Here is a tiny trained network, its code and every weight. The questions are about switching its units off for an input and a class, where a switched-off unit gives its printed mean instead of its output.

import numpy as np


def w(rows, s, z=0):
    codes = np.array(rows[::2]) - 128.0
    scale = np.full(codes.shape[1], s)
    scale[-1] = z or s
    return codes * scale


def f(y):
    return np.maximum(y, 0)


def log_softmax(a):
    a = a - a.max(-1, keepdims=True)
    return a - np.log(np.exp(a).sum(-1, keepdims=True))


def net(x, mask):
    res = np.array(x, float).reshape(1, 4) / 4 @ E
    y = f(res @ A[0][:, :-1].T + A[0][:, -1])
    res = res + np.where(mask, y, B[0][:, -1]) @ B[0][:, :-1]
    return log_softmax(res[-1] @ U[:, :-1].T + U[:, -1])


A, B = {}, {}
E = w([
[238,141,120,89,100,96,191],'x0',
[137,94,125,129,113,50,66],'x1',
[161,125,52,86,216,135,113],'x2',
[119,6,16,159,85,130,99],'x3',
],0.014)
A[0] = w([
[139,151,86,84,240,108,102,4],'neuron 0',
[121,135,154,132,113,93,66,97],'neuron 1',
[53,132,144,144,167,149,71,28],'neuron 2',
[126,159,198,137,130,143,94,95],'neuron 3',
[112,168,110,152,166,214,168,56],'neuron 4',
[122,150,120,133,186,9,89,67],'neuron 5',
[124,188,164,83,206,82,133,41],'neuron 6',
],0.014,0.0045)
B[0] = w([
[41,156,188,200,43,62,192,233],'neuron 0',
[83,139,168,91,170,234,184,181],'neuron 1',
[248,186,84,114,132,39,173,207],'neuron 2',
[88,73,66,166,88,88,138,212],'neuron 3',
[142,87,205,54,134,198,59,219],'neuron 4',
[152,137,193,71,165,241,73,206],'neuron 5',
[143,89,22,161,155,118,93,251],'neuron 6',
],0.011,0.013)
U = w([
[81,71,7,222,160,144,66,146],'0',
[12,170,251,199,59,73,176,208],'1',
[254,198,153,80,163,46,184,181],'2',
[103,111,223,69,178,205,78,5],'3',
],0.0097,0.0034)

Each question gives the input, the list of numbers given to net, and the class t.
The units are the neurons (one row each of A and B). Each row of codes is followed by its name. A weight is (code - 128) times the scale printed after its matrix; where a second scale follows, it is the last column's (A, B and U).
mask holds one flag per neuron, in row order. A switched-off neuron (its flag False) gives its mean, the last column of its row in B, instead of its output. The means were averaged over made-up inputs and are rounded, as every weight is.
A unit's drop is (log p(t) with every unit on - log p(t) with that unit switched off) / (log p(t) with every unit on - log p(t) with every unit switched off).
The circuit of an input: a set's keep is (log p(t) with only the set's units on - log p(t) with every unit switched off) / (log p(t) with every unit on - log p(t) with every unit switched off). Starting from all 7 units, units are removed one at a time, each time the one whose removal leaves the highest keep (on an exact tie, the one counted first), for as long as the keep stays at least 0.8.
circuit, biggest first: the units of the circuit, biggest drop first
unit that matters most: the unit with the biggest drop
top k neurons: the k neurons with the biggest drops, biggest first
drop when u is switched off: that unit's drop, to one decimal
input [-7,-1,4,6], class 2: circuit, biggest first -> neuron 2; neuron 6
input [-7,-2,1,-2], class 2: unit that matters most -> neuron 2
input [6,1,5,5], class 2: top 3 neurons -> neuron 6; neuron 3; neuron 1
input [-2,-1,-4,-5], class 0: circuit, biggest first -> neuron 0; neuron 3
input [4,-8,-4,5], class 3: top 3 neurons -> neuron 0; neuron 6; neuron 2
input [-6,0,-2,1], class 2: top 3 neurons -> neuron 2; neuron 0; neuron 6
input [3,5,-3,-3], class 3: top 3 neurons -> neuron 0; neuron 2; neuron 5
input [3,-2,-7,-8], class 0: circuit, biggest first -> neuron 6; neuron 3
input [-8,-7,3,-7], class 2: top 2 neurons -> neuron 2; neuron 4
input [8,-6,6,7], class 2: top 2 neurons -> neuron 6; neuron 3
input [3,-1,5,3], class 1: circuit, biggest first -> neuron 6; neuron 0
input [0,-6,-4,-6], class 0: circuit, biggest first -> neuron 3; neuron 6
input [3,0,-1,-4], class 0: top 2 neurons -> neuron 2; neuron 6
input [-4,-6,-1,1], class 3: top 3 neurons -> neuron 4; neuron 0; neuron 6
input [4,3,3,-4], class 0: top 3 neurons -> neuron 6; neuron 2; neuron 4
input [-7,0,8,-7], class 1: top 2 neurons -> neuron 0; neuron 3
input [4,7,-1,-6], class 3: circuit, biggest first -> neuron 5
input [3,-4,2,-5], class 0: top 3 neurons -> neuron 6; neuron 2; neuron 5
input [-4,-1,-1,-1], class 2: top 2 neurons -> neuron 2; neuron 0
input [6,0,7,0], class 1: top 2 neurons -> neuron 0; neuron 2
input [-1,1,6,5], class 1: circuit, biggest first -> neuron 0; neuron 6
input [-8,0,8,-6], class 1: top neuron -> neuron 0
input [-5,0,-4,-1], class 2: top 2 neurons -> neuron 2; neuron 0
input [3,5,-3,-2], class 3: circuit, biggest first -> neuron 0; neuron 2
input [-3,-3,7,-7], class 0: drop when neuron 3 is switched off -> 0.1
input [0,-8,-4,6], class 3: drop when neuron 0 is switched off -> 0.5
input [6,-3,6,-3], class 1: drop when neuron 2 is switched off -> 0.3
input [1,-7,6,2], class 3: circuit, biggest first -> neuron 4
input [-7,1,0,-3], class 2: drop when neuron 2 is switched off -> 1.2
